Here is a tiny trained network, its code and every weight. The questions are about switching its units off for an input and a class, where a switched-off unit gives its printed mean instead of its output.

import numpy as np


def w(rows, s, z=0):
    codes = np.array(rows[::2]) - 128.0
    scale = np.full(codes.shape[1], s)
    scale[-1] = z or s
    return codes * scale


def f(y):
    return np.maximum(y, 0)


def log_softmax(a):
    a = a - a.max(-1, keepdims=True)
    return a - np.log(np.exp(a).sum(-1, keepdims=True))


def net(x, mask):
    res = np.array(x, float).reshape(1, 5) / 4 @ E
    y = f(res @ A[0][:, :-1].T + A[0][:, -1])
    res = res + np.where(mask, y, B[0][:, -1]) @ B[0][:, :-1]
    return log_softmax(res[-1] @ U[:, :-1].T + U[:, -1])


A, B = {}, {}
E = w([
[195,184,168],'x0',
[140,44,90],'x1',
[255,113,86],'x2',
[122,138,168],'x3',
[163,56,229],'x4',
],0.009)
A[0] = w([
[88,173,165,148],'n1',
[221,101,123,95],'n2',
[42,142,71,233],'n3',
[143,251,98,230],'n4',
[149,119,222,156],'n5',
[147,79,23,174],'n6',
[57,159,178,124],'n7',
[112,43,142,253],'n8',
[49,174,143,71],'n9',
[84,93,207,249],'n10',
[158,170,68,169],'n11',
[186,104,229,211],'n12',
],0.011,0.0054)
B[0] = w([
[73,111,210,183],'n1',
[207,139,89,183],'n2',
[1,102,117,226],'n3',
[102,230,188,246],'n4',
[164,119,201,198],'n5',
[121,155,10,200],'n6',
[94,95,207,189],'n7',
[149,21,99,203],'n8',
[34,110,176,178],'n9',
[113,61,183,217],'n10',
[100,237,109,192],'n11',
[215,92,206,229],'n12',
],0.008,0.011)
U = w([
[46,98,157,41],'0',
[228,126,13,139],'1',
[205,44,149,48],'2',
[50,250,71,80],'3',
[172,200,127,254],'4',
[164,164,185,92],'5',
[110,46,147,247],'6',
[88,61,2,113],'7',
],0.0087,0.0063)

Each question gives the input, the list of numbers given to net, and the class t.
The units are the neurons (one row each of A and B). Each row of codes is followed by its name. A weight is (code - 128) times the scale printed after its matrix; where a second scale follows, it is the last column's (A, B and U).
mask holds one flag per neuron, in row order. A switched-off neuron (its flag False) gives its mean, the last column of its row in B, instead of its output. The means were averaged over made-up inputs and are rounded, as every weight is.
A unit's drop is (log p(t) with every unit on - log p(t) with that unit switched off) / (log p(t) with every unit on - log p(t) with every unit switched off).
The circuit of an input: a set's keep is (log p(t) with only the set's units on - log p(t) with every unit switched off) / (log p(t) with every unit on - log p(t) with every unit switched off). Starting from all 12 units, units are removed one at a time, each time the one whose removal leaves the highest keep (on an exact tie, the one counted first), for as long as the keep stays at least 0.8.
circuit, biggest first: the units of the circuit, biggest drop first
unit that matters most: the unit with the biggest drop
k most important neurons: the k neurons with the biggest drops, biggest first
drop when u is switched off: that unit's drop, to one decimal
input [2,6,3,6,-6], class 1: circuit, biggest first -> (n6)
input [4,-2,7,-2,-7], class 3: circuit, biggest first -> (n11 n12)
input [-4,-4,-6,3,-7], class 0: circuit, biggest first -> (n7 n9)
input [-5,8,-6,5,0], class 7: circuit, biggest first -> (n12 n4)
input [5,3,3,-3,-3], class 1: circuit, biggest first -> (n3 n1 n6)
input [-3,-8,-4,-2,-3], class 0: circuit, biggest first -> (n7 n9)
input [0,8,-1,8,-8], class 3: circuit, biggest first -> (n10 n12)
input [4,-5,7,5,-5], class 3: circuit, biggest first -> (n11 n4)
input [5,-8,6,8,-6], class 3: circuit, biggest first -> (n4 n11)
input [-5,3,-3,0,-4], class 7: circuit, biggest first -> (n4 n6 n12)
input [7,8,4,-1,-5], class 1: circuit, biggest first -> (n2 n6)
input [-1,7,-2,4,2], class 2: circuit, biggest first -> (n3 n9 n8)
input [3,1,8,0,-6], class 3: 4 most important neurons -> (n11 n4 n12 n8)
input [3,0,2,1,-3], class 3: unit that matters most -> n12
input [4,-8,7,-1,8], class 2: circuit, biggest first -> (n12 n11)
input [5,-5,-2,0,7], class 2: circuit, biggest first -> (n12 n4 n11)
input [5,-8,-6,6,-6], class 0: 3 most important neurons -> (n7 n1 n9)
input [-8,8,8,7,0], class 1: 2 most important neurons -> (n3 n2)
input [-7,-2,0,-1,8], class 2: 2 most important neurons -> (n3 n12)
input [7,2,5,-8,3], class 1: unit that matters most -> n2
input [-3,1,0,-3,1], class 7: drop when n12 is switched off -> 0.2
input [-5,-2,2,-1,-2], class 7: drop when n1 is switched off -> 0.1
input [-3,-4,3,-2,7], class 2: drop when n3 is switched off -> 0.1
input [5,-2,7,-1,-8], class 3: drop when n8 is switched off -> 0.0
